In the rows, zero is written as 128.
Each row has two labels, one from each of two sets.
132  196  141  74  118  114  127  118  91  134  141  128  127  130  127  137  89  126  142  149  131  116  145  137  144  136  115  131  128  155  124  133  90  124  149  141  129  141  111  105  189  143  168  117  140  118  119  138  114  131  127  112  157  141  141  109  129  80  123  110  133  121  102  130  125  167  119  174  147  159  130  133  139  130  137  73  105
U/Q129
58  143  146  160  111  134  121  115  116  136  131  125  105  136  154  98  150  138  144  135  128  153  154  84  137  119  161  147  181  145  137  98  140  143  170  144  114  131  136  128  36  150  141  122  114  98  145  131  172  101  142  133  130  128  109  153  102  192  123  126  140  126  150  174  140  166  104  132  141  79  127  125  114  102  113  129  132
U/Q217
115  182  126  141  117  137  119  123  92  140  160  131  123  117  162  141  86  145  136  181  112  103  141  67  140  122  135  137  127  134  119  153  147  142  117  153  135  135  130  120  181  143  72  119  110  104  124  141  109  130  128  139  136  138  140  112  123  125  141  122  145  125  104  121  122  173  114  161  109  145  142  143  82  129  138  38  105
H/Q217
145  97  125  139  130  117  139  147  114  110  131  152  157  129  162  114  116  138  126  113  141  147  137  129  127  149  132  128  129  125  164  129  136  122  147  136  142  130  125  131  128  146  158  121  121  118  128  105  135  126  122  125  139  121  104  160  127  138  129  164  133  149  147  138  148  94  123  136  128  131  121  126  123  118  116  139  106
H/Q784
145  136  132  141  148  136  153  112  104  120  112  143  133  122  125  113  152  146  136  129  128  143  136  122  161  131  174  157  156  135  126  112  79  103  181  134  112  135  112  143  111  147  171  148  122  150  166  127  119  118  123  137  140  145  151  104  123  71  119  133  126  120  135  188  118  184  137  172  132  161  99  144  109  70  114  126  113
D/Q129
106  172  122  140  134  150  148  120  114  130  132  156  110  121  168  127  128  133  129  132  119  173  141  94  117  114  154  134  132  137  133  139  140  147  113  159  135  148  117  130  168  99  91  116  116  118  142  140  126  175  153  121  119  131  186  71  125  105  121  124  170  116  125  86  130  158  122  168  106  175  160  130  98  114  113  67  104
H/Q129
116  112  139  145  129  122  147  146  135  117  134  133  173  129  151  118  122  139  127  128  114  120  129  136  124  147  140  106  114  131  143  133  99  122  147  116  140  133  117  114  99  134  205  124  135  141  138  124  133  121  101  95  125  125  134  162  130  162  131  127  103  130  150  150  137  128  144  163  102  166  93  127  120  112  152  156  87
D/Q784
150  124  128  112  118  114  134  133  105  126  124  109  172  171  139  104  122  131  128  120  124  124  139  160  131  133  133  128  126  125  133  99  96  110  167  126  140  125  119  129  134  144  238  125  146  113  106  141  130  125  113  121  146  130  105  186  121  117  135  128  128  128  133  148  136  90  139  148  160  132  102  130  161  116  139  126  98
U/Q784
61  229  110  126  115  120  122  128  119  122  147  93  81  131  156  139  79  125  139  181  121  127  142  132  147  145  112  118  123  116  121  148  144  140  116  140  138  128  120  108  195  122  130  126  127  109  122  145  115  144  132  110  143  126  122  80  151  167  143  123  117  134  101  92  139  189  122  202  144  140  143  81  120  148  138  19  72
U/Q217
151  231  162  127  112  120  134  110  68  113  129  109  101  116  144  126  107  126  124  154  126  125  151  86  135  142  116  143  134  128  134  113  77  145  139  176  132  134  148  111  166  135  164  109  120  108  112  135  103  165  122  123  164  144  172  103  120  103  152  110  164  140  90  111  129  141  130  168  142  153  141  124  127  144  114  77  112
U/Q129
145  197  142  127  123  132  135  119  108  134  95  105  103  121  122  120  135  124  122  139  112  128  132  114  129  121  125  131  118  140  134  124  73  130  142  136  126  136  110  119  125  129  166  119  124  116  143  123  129  140  131  88  127  136  160  106  133  100  135  101  140  129  95  113  126  154  139  148  141  153  120  134  123  146  153  127  119
U/Q129
161  142  130  129  133  137  164  137  129  128  113  138  176  128  129  118  137  127  124  139  130  114  136  150  113  127  142  105  103  133  114  114  64  105  168  110  148  127  105  129  125  153  242  149  136  142  166  138  138  118  131  102  122  118  136  147  120  72  123  120  98  126  136  180  124  137  142  176  98  175  85  145  93  117  190  146  88
U/Q784
176  124  148  136  113  137  135  137  72  135  132  156  125  118  113  130  130  110  121  136  140  119  137  81  130  129  148  136  131  150  116  97  101  128  158  118  111  135  122  126  125  140  95  131  145  131  117  109  123  116  117  127  128  137  137  124  112  72  130  127  127  127  100  157  119  153  135  131  111  179  101  188  92  129  130  137  139
H/Q129
95  208  140  130  129  136  154  105  112  117  126  128  108  115  146  140  124  128  156  155  114  135  134  123  142  116  154  151  134  123  124  123  97  127  162  141  132  141  124  127  185  142  168  113  125  120  126  144  116  122  117  121  145  144  152  88  123  63  125  127  141  131  104  157  130  203  138  200  136  184  129  158  113  77  147  78  110
U/Q129
113  182  136  120  122  144  157  112  105  123  100  138  151  116  140  130  151  126  163  145  124  145  155  167  137  129  162  124  136  125  104  116  65  129  179  147  130  144  140  124  186  158  242  131  135  111  133  122  145  117  111  119  142  127  136  104  109  31  108  120  136  112  129  175  130  174  141  221  129  189  106  177  115  79  174  85  92
U/Q129
116  71  134  147  147  129  131  118  126  144  143  164  142  123  142  135  115  128  135  132  147  161  124  81  124  125  159  141  139  130  136  127  158  141  145  124  107  120  96  144  104  144  60  123  131  127  131  122  124  113  141  141  120  136  100  119  116  122  121  151  130  116  138  149  119  159  122  117  119  129  139  162  103  114  104  125  157
H/Q129
133  200  125  131  125  118  149  101  91  132  115  159  138  126  137  112  127  106  128  137  138  147  154  126  102  141  142  145  134  128  123  115  161  131  115  149  133  151  133  126  144  107  139  97  113  112  144  134  127  148  151  106  145  138  129  124  135  129  138  141  214  129  127  96  156  94  107  138  151  98  163  94  145  154  95  33  99
U/Q784
136  150  111  139  131  131  135  129  91  116  162  155  105  121  145  142  98  134  136  161  135  126  123  72  150  132  134  136  107  141  140  142  136  144  136  147  118  137  134  127  162  127  49  113  121  122  102  132  110  137  140  138  140  152  154  77  139  116  138  128  152  121  112  126  123  170  120  151  127  150  153  140  102  101  101  73  126
H/Q129
119  206  119  101  127  111  131  117  106  133  113  87  87  111  113  147  74  116  135  161  128  86  118  141  153  146  84  117  100  126  126  140  46  116  149  122  160  115  122  110  230  147  187  127  151  135  84  126  76  153  95  118  155  137  162  98  145  77  128  110  116  132  65  116  123  160  145  161  147  194  90  148  161  169  164  86  106
U/Q129
104  144  122  140  120  81  127  112  115  147  114  76  68  131  130  118  134  135  136  96  136  152  129  138  159  124  140  178  160  148  157  110  135  125  141  158  119  123  146  122  110  124  96  105  125  121  66  116  124  127  124  128  155  133  126  93  146  158  146  133  179  131  120  105  127  150  128  123  172  103  163  97  171  111  58  112  152
D/Q129
85  128  126  132  123  134  140  109  142  145  119  148  147  155  136  109  152  121  134  124  130  138  133  144  128  134  160  128  138  138  130  122  171  130  129  135  122  135  132  129  74  120  134  133  118  127  140  139  151  102  143  118  118  122  88  129  144  180  133  148  153  129  149  124  145  126  125  113  156  81  150  108  133  136  106  112  146
U/Q217
136  173  141  131  116  125  161  121  91  127  142  128  147  132  156  136  112  126  138  156  126  122  139  114  121  124  141  112  133  134  122  130  105  129  148  140  141  125  110  129  133  146  171  128  124  120  149  142  129  126  133  124  147  138  128  118  132  125  127  119  138  124  115  147  129  146  125  192  118  157  129  130  95  141  168  97  89
U/Q217
